Below is a small trained network, with its code and all its weights. Each question gives an input and a class and asks what happens when units are switched off, that is, made to give their printed mean instead of their output.

import numpy as np


def w(rows, s, z=0):
    codes = np.array(rows[::2]) - 128.0
    scale = np.full(codes.shape[1], s)
    scale[-1] = z or s
    return codes * scale


def f(y):
    return np.maximum(y, 0)


def log_softmax(a):
    a = a - a.max(-1, keepdims=True)
    return a - np.log(np.exp(a).sum(-1, keepdims=True))


def net(x, mask):
    res = np.array(x, float).reshape(1, 7) / 4 @ E
    y = f(res @ A[0][:, :-1].T + A[0][:, -1])
    res = res + np.where(mask, y, B[0][:, -1]) @ B[0][:, :-1]
    return log_softmax(res[-1] @ U[:, :-1].T + U[:, -1])


A, B = {}, {}
E = w([
[68,128,57,159,213,172,112,76,149,35],'x0',
[113,159,155,112,79,138,136,183,232,132],'x1',
[94,111,80,127,159,43,193,106,102,104],'x2',
[155,80,177,139,210,125,158,140,214,7],'x3',
[200,120,6,241,203,166,114,254,62,130],'x4',
[134,191,94,229,134,123,98,22,161,135],'x5',
[140,162,141,83,109,235,210,74,47,107],'x6',
],0.0083)
A[0] = w([
[121,127,114,105,145,89,119,166,152,92,189],'n0',
[142,89,121,118,114,141,149,161,127,145,7],'n1',
[114,121,123,135,99,134,169,168,105,103,85],'n2',
[151,131,143,130,100,109,152,196,133,142,139],'n3',
[118,121,98,133,159,110,153,2,65,90,153],'n4',
[127,102,130,81,182,173,135,136,140,101,75],'n5',
[132,100,129,103,138,159,137,190,185,93,145],'n6',
[181,119,158,152,120,176,79,154,156,139,241],'n7',
[160,144,102,138,145,154,110,116,109,122,66],'n8',
[98,152,69,207,136,81,161,102,234,123,191],'n9',
[91,135,128,44,101,124,142,55,120,138,151],'n10',
[129,104,114,132,164,82,88,68,87,118,192],'n11',
[147,113,128,67,136,131,142,184,99,114,100],'n12',
[150,162,98,228,126,170,99,117,83,159,120],'n13',
[134,131,137,113,117,110,126,183,84,130,114],'n14',
[108,134,84,227,103,189,98,136,87,182,134],'n15',
[98,135,126,123,127,58,96,113,148,117,67],'n16',
[99,160,143,47,51,151,147,72,149,171,100],'n17',
[116,158,116,146,161,164,165,156,189,34,202],'n18',
[112,132,104,132,108,93,121,117,165,148,220],'n19',
[155,142,169,126,93,163,101,100,149,153,220],'n20',
[158,139,151,185,117,129,132,103,181,152,170],'n21',
[153,151,113,176,121,176,114,144,104,178,123],'n22',
[123,147,78,188,115,169,115,162,97,152,130],'n23',
[146,129,132,86,129,103,158,197,61,135,157],'n24',
[141,128,132,69,126,109,156,192,92,155,144],'n25',
[103,151,120,124,123,155,166,100,142,135,140],'n26',
],0.013,0.002)
B[0] = w([
[120,132,110,109,144,139,115,189,142,120,177],'n0',
[129,101,123,133,121,115,158,128,115,144,160],'n1',
[128,107,140,132,139,138,143,144,115,149,163],'n2',
[117,103,139,132,135,147,129,140,90,159,191],'n3',
[27,139,161,163,128,145,216,72,99,91,236],'n4',
[135,146,121,112,135,174,132,165,134,90,177],'n5',
[126,139,122,89,146,191,90,174,148,98,190],'n6',
[150,140,169,178,117,173,82,122,113,144,201],'n7',
[154,119,138,149,149,104,152,113,127,122,170],'n8',
[116,87,114,163,100,5,88,161,106,88,236],'n9',
[101,164,89,29,121,123,127,101,164,149,226],'n10',
[63,156,140,133,165,151,174,116,133,146,192],'n11',
[152,97,134,121,107,133,159,160,106,158,190],'n12',
[179,162,76,146,158,116,151,84,160,123,230],'n13',
[145,114,132,134,134,110,170,137,100,163,182],'n14',
[192,160,97,116,197,114,148,92,177,136,233],'n15',
[78,135,106,121,149,117,106,177,123,163,177],'n16',
[155,127,125,24,71,99,102,91,172,146,249],'n17',
[184,111,120,113,91,158,113,159,128,14,223],'n18',
[118,113,141,116,151,113,88,139,132,161,174],'n19',
[127,153,153,155,65,169,91,74,105,146,193],'n20',
[128,128,161,173,115,137,69,89,118,137,185],'n21',
[172,154,116,129,164,142,124,89,157,138,204],'n22',
[180,137,84,117,193,119,123,130,158,134,220],'n23',
[147,90,145,140,144,139,192,165,104,183,213],'n24',
[121,95,117,125,102,107,174,155,92,188,204],'n25',
[142,119,125,119,114,105,155,99,121,99,166],'n26',
],0.021,0.014)
U = w([
[118,152,132,177,83,71,166,80,135,2,4],'0',
[94,129,133,172,129,34,34,183,183,120,75],'1',
[118,185,159,9,11,96,113,68,210,161,164],'2',
[187,94,138,105,118,137,191,165,94,204,207],'3',
[41,201,151,134,142,130,210,77,135,73,98],'4',
[211,201,79,182,186,101,159,73,193,126,130],'5',
[175,185,231,174,67,178,42,99,164,176,98],'6',
[164,132,137,111,108,203,122,189,170,12,216],'7',
],0.0077,0.0018)

Each question gives the input, the list of numbers given to net, and the class t.
The units are the neurons (one row each of A and B). Each row of codes is followed by its name. A weight is (code - 128) times the scale printed after its matrix; where a second scale follows, it is the last column's (A, B and U).
mask holds one flag per neuron, in row order. A switched-off neuron (its flag False) gives its mean, the last column of its row in B, instead of its output. The means were averaged over made-up inputs and are rounded, as every weight is.
A unit's drop is (log p(t) with every unit on - log p(t) with that unit switched off) / (log p(t) with every unit on - log p(t) with every unit switched off).
The circuit of an input: a set's keep is (log p(t) with only the set's units on - log p(t) with every unit switched off) / (log p(t) with every unit on - log p(t) with every unit switched off). Starting from the 12 units with the biggest drops (on a tie, the unit counted first), units are removed one at a time, each time the one whose removal leaves the highest keep (on an exact tie, the one counted first), for as long as the keep stays at least 0.8.
units of the circuit, in order: the units of the circuit, biggest drop first
unit that matters most: the unit with the biggest drop
k most important neurons: the k neurons with the biggest drops, biggest first
drop when u is switched off: that unit's drop, to one decimal
input [2,8,-2,6,-2,0,-7], class 1: units of the circuit, in order	(n9)
input [-4,-5,8,3,4,6,-1], class 4: 2 most important neurons	(n4 n11)
input [6,-4,3,0,0,4,2], class 4: 2 most important neurons	(n4 n11)
input [7,-8,-6,1,-7,-5,-4], class 4: 3 most important neurons	(n4 n11 n17)
input [-8,-3,4,-7,0,2,6], class 2: 2 most important neurons	(n17 n10)
input [0,8,6,-4,7,2,-8], class 1: 2 most important neurons	(n9 n19)
input [6,-3,3,7,-2,0,-6], class 7: 2 most important neurons	(n18 n0)
input [3,-2,2,4,-8,8,-7], class 1: 2 most important neurons	(n9 n16)
input [0,-1,-2,8,8,-8,-8], class 7: 2 most important neurons	(n6 n18)
input [-2,8,3,1,1,2,2], class 1: 2 most important neurons	(n4 n9)
input [2,-6,2,5,7,-7,1], class 3: 2 most important neurons	(n24 n12)
input [-3,-6,2,4,0,5,-5], class 1: drop when n16 is switched off	0.1
input [7,6,-1,-1,1,3,-3], class 1: drop when n9 is switched off	0.5
input [-6,5,0,-8,5,1,4], class 5: unit that matters most	n15
input [1,-7,3,8,-3,0,7], class 4: drop when n4 is switched off	0.2
